Moves between points:
lu: siz->zak, zuk->kar, tak->far, buv->deg, kom->mes, vap->zod, lom->fid, far->pev, gud->ret, val->vop, fuv->lon, rez->tak, mev->tus, suf->buf, tus->fuv, rur->rap, vam->val, deg->vap, pir->tup, rav->bor, lon->lom, mes->faf, veb->nad, nad->vam, kud->mev, fid->buv, mog->ges, bor->rur, kar->mog, ges->kud, rap->kom, zod->bib, kir->tir, buf->dib, vop->rav, tup->nov, zak->suf, dut->veb, guk->zuk, nof->dut, ret->rez, faf->big, bib->dud, ner->guk, dud->gud, nov->kir, big->pir, tir->siz, dib->nof, pev->ner
ba: siz->mog, zuk->suf, tak->veb, buv->kom, kom->buv, vap->rur, lom->faf, far->dut, gud->val, val->gud, fuv->pir, rez->nad, mev->nov, suf->zuk, tus->tup, rur->vap, vam->ret, deg->rap, pir->fuv, rav->bib, lon->big, mes->fid, veb->tak, nad->rez, kud->kir, fid->mes, mog->siz, bor->zod, kar->zak, ges->tir, rap->deg, zod->bor, kir->kud, buf->guk, vop->dud, tup->tus, zak->kar, dut->far, guk->buf, nof->pev, ret->vam, faf->lom, bib->rav, ner->dib, dud->vop, nov->mev, big->lon, tir->ges, dib->ner, pev->nof
ze: siz->tir, zuk->guk, tak->rez, buv->fid, kom->rap, vap->deg, lom->lon, far->tak, gud->dud, val->vam, fuv->tus, rez->ret, mev->kud, suf->zak, tus->mev, rur->bor, vam->nad, deg->buv, pir->big, rav->vop, lon->fuv, mes->kom, veb->dut, nad->veb, kud->ges, fid->lom, mog->kar, bor->rav, kar->zuk, ges->mog, rap->rur, zod->vap, kir->nov, buf->suf, vop->val, tup->pir, zak->siz, dut->nof, guk->ner, nof->dib, ret->gud, faf->mes, bib->zod, ner->pev, dud->bib, nov->tup, big->faf, tir->kir, dib->buf, pev->far

The rows follow the links: the fewer symbols apart two points are, the more alike their rows tend to be.

Rows with their points:
[-2,46,-52,-16,-32,-4,-33,-53,11,-58,-17,-20,-2,-97,-34,1,45,16,33,-16,13,-35,-9,-91,18,51,-41,19,-36,-27,-9,-4,-10,-21,-62,-34,63,-96,-18,16,2]; point mev
[40,56,33,42,1,8,59,-10,4,-36,-70,-29,90,-6,29,-8,34,51,-50,-1,-57,-83,4,29,-18,11,22,-19,22,22,69,5,32,-5,-77,60,-3,-4,-9,-21,2]; point lom
[34,10,-23,-23,-45,-8,-48,-29,9,-32,3,36,-5,-55,-63,-39,59,18,56,-24,49,-43,-7,-104,67,29,-60,30,-48,-36,-5,-41,-29,-8,1,22,40,-61,-13,21,-15]; point tir
[8,86,-3,16,-25,30,32,-57,3,-58,-69,-39,76,-45,15,4,42,50,-42,-10,-51,-83,4,-5,-22,42,-9,-27,-2,-10,65,13,12,-8,-99,26,-14,-55,-13,-17,7]; point lon
[-7,-22,20,63,46,24,7,32,42,54,-22,-52,21,12,51,54,-54,-120,-49,67,3,21,31,66,-25,2,59,9,32,-13,3,63,42,-39,-13,-56,-41,2,5,3,22]; point mes
[-104,15,-63,-70,-12,39,13,-65,-37,-36,39,5,-73,-27,17,16,-17,41,41,-6,-11,93,-10,-25,-46,6,-59,-34,-37,7,-53,14,-40,3,27,-26,5,-32,-32,-11,51]; point gud
[-42,24,-6,18,13,65,60,-36,49,28,9,-27,-19,-12,59,98,-13,-62,3,27,13,22,24,18,-34,28,-19,-8,-7,-33,-42,60,3,-64,19,-38,-87,-54,-32,-6,54]; point rap
[-75,3,-35,-87,-14,0,9,-38,-48,-34,63,25,-103,-7,-8,-10,-29,59,37,-38,-8,97,-15,-26,-33,-30,-53,-29,-10,24,-59,8,-41,6,51,-19,23,-10,-24,-7,21]; point dud
[9,8,-51,-29,-32,-16,-68,-26,9,-34,6,-18,-35,-90,-61,-24,45,1,50,-21,26,-16,-12,-86,40,40,-40,30,-42,-34,-27,-9,-9,-26,-43,-34,68,-88,-19,27,-10]; point kud

Each walk starts at a row. The symbols on each line, taken left to right, move it on to the next point.
Each answer is a row, close to the row of the point it stands for.
new walk
[58,40,56,39,2,-10,65,30,-18,-21,-49,-10,85,46,25,-12,20,58,-55,-16,-50,-71,15,60,-17,-24,31,-31,47,26,66,-3,34,9,-47,49,-29,25,0,-20,-8]
ze ba ba ze lu ze ze ba ba [5,79,-17,16,-29,29,12,-66,-5,-59,-64,-44,54,-77,12,-5,47,42,5,-6,-39,-66,9,-31,-12,47,-34,-13,-16,-22,49,9,13,-19,-93,6,24,-82,-16,-6,5]
lu ba lu ze ba ze ba ba ze [1,67,-53,0,-35,15,-7,-70,-2,-70,-32,-44,33,-93,-29,8,40,18,12,-14,-16,-46,8,-68,5,48,-44,2,-20,-28,15,14,-8,-18,-87,-22,37,-99,-22,-6,0]
new walk
[26,-32,40,-45,11,-60,32,72,-53,11,40,38,-43,98,-21,-35,-16,75,-20,-60,-6,23,-16,50,-8,-77,24,-29,45,72,-4,-18,-2,23,60,25,4,72,13,-11,-1]
ba ba ze lu ze ba lu [-35,4,10,46,31,50,38,13,44,48,-3,-51,0,-1,59,80,-36,-95,-26,57,11,19,20,44,-41,29,25,15,16,-38,-26,71,29,-52,-8,-47,-65,-29,-25,2,43]
ba ze ba ze ze lu ba ba ba [54,1,60,27,13,-40,53,57,-22,-5,-17,-2,45,82,0,-38,1,62,-60,-40,-32,-49,4,77,-9,-39,43,-21,59,49,60,-6,28,15,7,62,-21,64,19,-12,-12]
new walk
[-47,-31,-20,-83,3,-22,16,5,-62,-7,70,29,-95,33,-17,-29,-26,72,31,-53,-10,85,-14,-5,-23,-48,-30,-27,-6,37,-61,-18,-32,16,62,-20,28,19,-8,-26,16]
lu lu ze ze ze ba ba [-12,-45,6,-67,9,-61,14,61,-77,1,54,36,-64,78,-35,-41,-11,77,10,-52,-13,50,-16,22,-7,-58,-2,-31,30,55,-38,-23,-16,28,68,19,13,62,7,-14,2]
ba lu ze lu lu ba [43,-26,54,-6,23,-45,50,79,-51,11,14,14,17,92,4,-34,-13,69,-41,-40,-11,-19,8,63,2,-56,39,-30,59,57,25,-10,20,30,36,47,-9,80,16,-12,-21]
new walk
[12,-45,27,70,41,-2,-22,50,37,59,-7,-42,26,23,36,35,-49,-112,-41,60,7,1,8,71,-12,-8,92,30,42,-2,15,33,40,-4,-13,-37,-14,37,27,22,-15]
ze ze ba lu lu ba ba ba [-57,29,-30,-19,0,57,55,-42,26,1,20,0,-42,-30,51,82,0,-24,31,18,14,27,24,-2,-20,27,-55,-19,-29,-38,-50,39,-20,-57,36,-15,-77,-60,-35,-18,61]
ba ba ba lu ba ba lu ze ba [-57,20,-27,-45,-7,64,57,-60,16,-13,38,29,-61,-20,31,41,13,1,50,8,3,54,4,-36,0,21,-81,-17,-50,-33,-62,12,-44,-41,62,-1,-66,-50,-40,-29,50]
new walk
[-101,43,-55,-25,-21,60,19,-98,-16,-43,13,8,-45,-49,41,30,-22,10,32,28,-29,81,-14,-19,-52,20,-50,-32,-40,-1,-43,11,-38,-10,8,-35,-22,-52,-29,-10,41]
lu ba ba lu ba ba ze [-92,37,-39,-1,-12,83,47,-101,8,-24,0,-1,-7,-48,64,45,-34,-14,24,40,-29,70,3,-6,-55,34,-32,-16,-38,-18,-24,40,-22,-15,-14,-24,-45,-30,-21,-11,40]
new walk
[30,-60,25,60,36,-17,-60,59,30,60,-19,-21,27,31,10,-12,-58,-98,-32,54,21,-1,-5,49,10,-20,86,48,29,1,15,1,36,29,0,-34,16,67,32,26,-40]
ba ze ze ba ze ze lu lu ze [40,-56,15,52,11,-32,-90,40,22,57,-3,13,21,11,-18,-41,-29,-76,-16,42,24,-1,-23,32,33,-22,73,61,14,1,37,-24,22,43,4,-21,34,73,47,41,-55]
lu lu lu lu ba lu ze [28,-21,-40,-14,-8,-42,-94,8,15,-5,8,-1,-40,-55,-79,-15,33,-10,51,-22,67,-4,2,-91,47,16,-17,48,-25,-20,-32,-23,-14,-15,1,-39,62,-54,-8,34,-30]
new walk
[43,-42,-5,6,-18,-38,-112,6,4,22,16,49,7,-13,-57,-64,15,-26,21,16,49,-22,-15,-60,64,-4,4,60,-31,-10,6,-65,-30,41,14,7,46,35,31,28,-70]
ze lu ba lu ze ze lu ze ba [27,-7,-31,-3,-26,-23,-87,-5,16,-9,16,48,7,-41,-70,-50,44,8,51,-12,59,-29,-9,-83,74,17,-38,38,-42,-23,0,-75,-35,27,7,7,60,-14,6,20,-61]
lu lu lu lu ze ze [17,38,-37,-21,-34,14,-10,-24,11,-47,-21,14,-5,-70,-62,7,78,37,44,-36,29,-44,-4,-94,53,34,-70,13,-34,-36,-7,-19,-26,-30,-21,10,27,-95,-35,9,14]
new walk
[32,64,-32,-27,-15,20,24,-22,14,-49,-17,-20,3,-72,-40,30,70,49,34,-43,7,-60,0,-72,29,48,-68,-11,-16,-31,-6,5,-6,-59,-47,9,3,-118,-33,-2,17]
lu ze lu lu ba lu ba [11,66,-8,4,-10,17,45,-19,6,-60,-32,-41,22,-62,-22,45,57,50,-5,-49,-3,-71,2,-38,9,41,-37,-14,-1,-8,0,37,18,-64,-65,-5,-1,-109,-31,-9,33]
lu lu lu ze lu ze ze [32,62,3,4,9,4,65,6,-11,-35,-40,-65,21,-37,5,40,42,55,-30,-51,-30,-72,13,11,-18,30,-9,-33,20,-12,9,37,32,-55,-83,-5,-2,-102,-28,-10,41]
new walk
[-75,-6,-45,-59,-28,35,42,-69,-12,-21,47,53,-68,0,13,13,4,32,61,-8,9,79,-13,-49,-3,9,-80,-23,-54,-27,-56,-9,-60,-1,66,16,-50,-18,-29,-24,34]
lu lu ze ze ze ba ba [-71,-8,-26,-74,-35,17,23,-43,-37,-14,44,68,-58,14,2,-28,-2,42,55,-21,4,72,-17,-23,0,-18,-62,-25,-42,8,-55,-23,-55,27,75,25,-20,17,1,-26,12]
lu lu ze ze ze ze lu [-56,-30,-24,-57,-24,-4,4,-28,-48,-13,49,85,-44,48,-9,-64,-11,54,33,-12,-15,70,-14,-7,-10,-42,-27,-32,-17,42,-31,-47,-54,60,85,39,1,70,3,-4,-13]
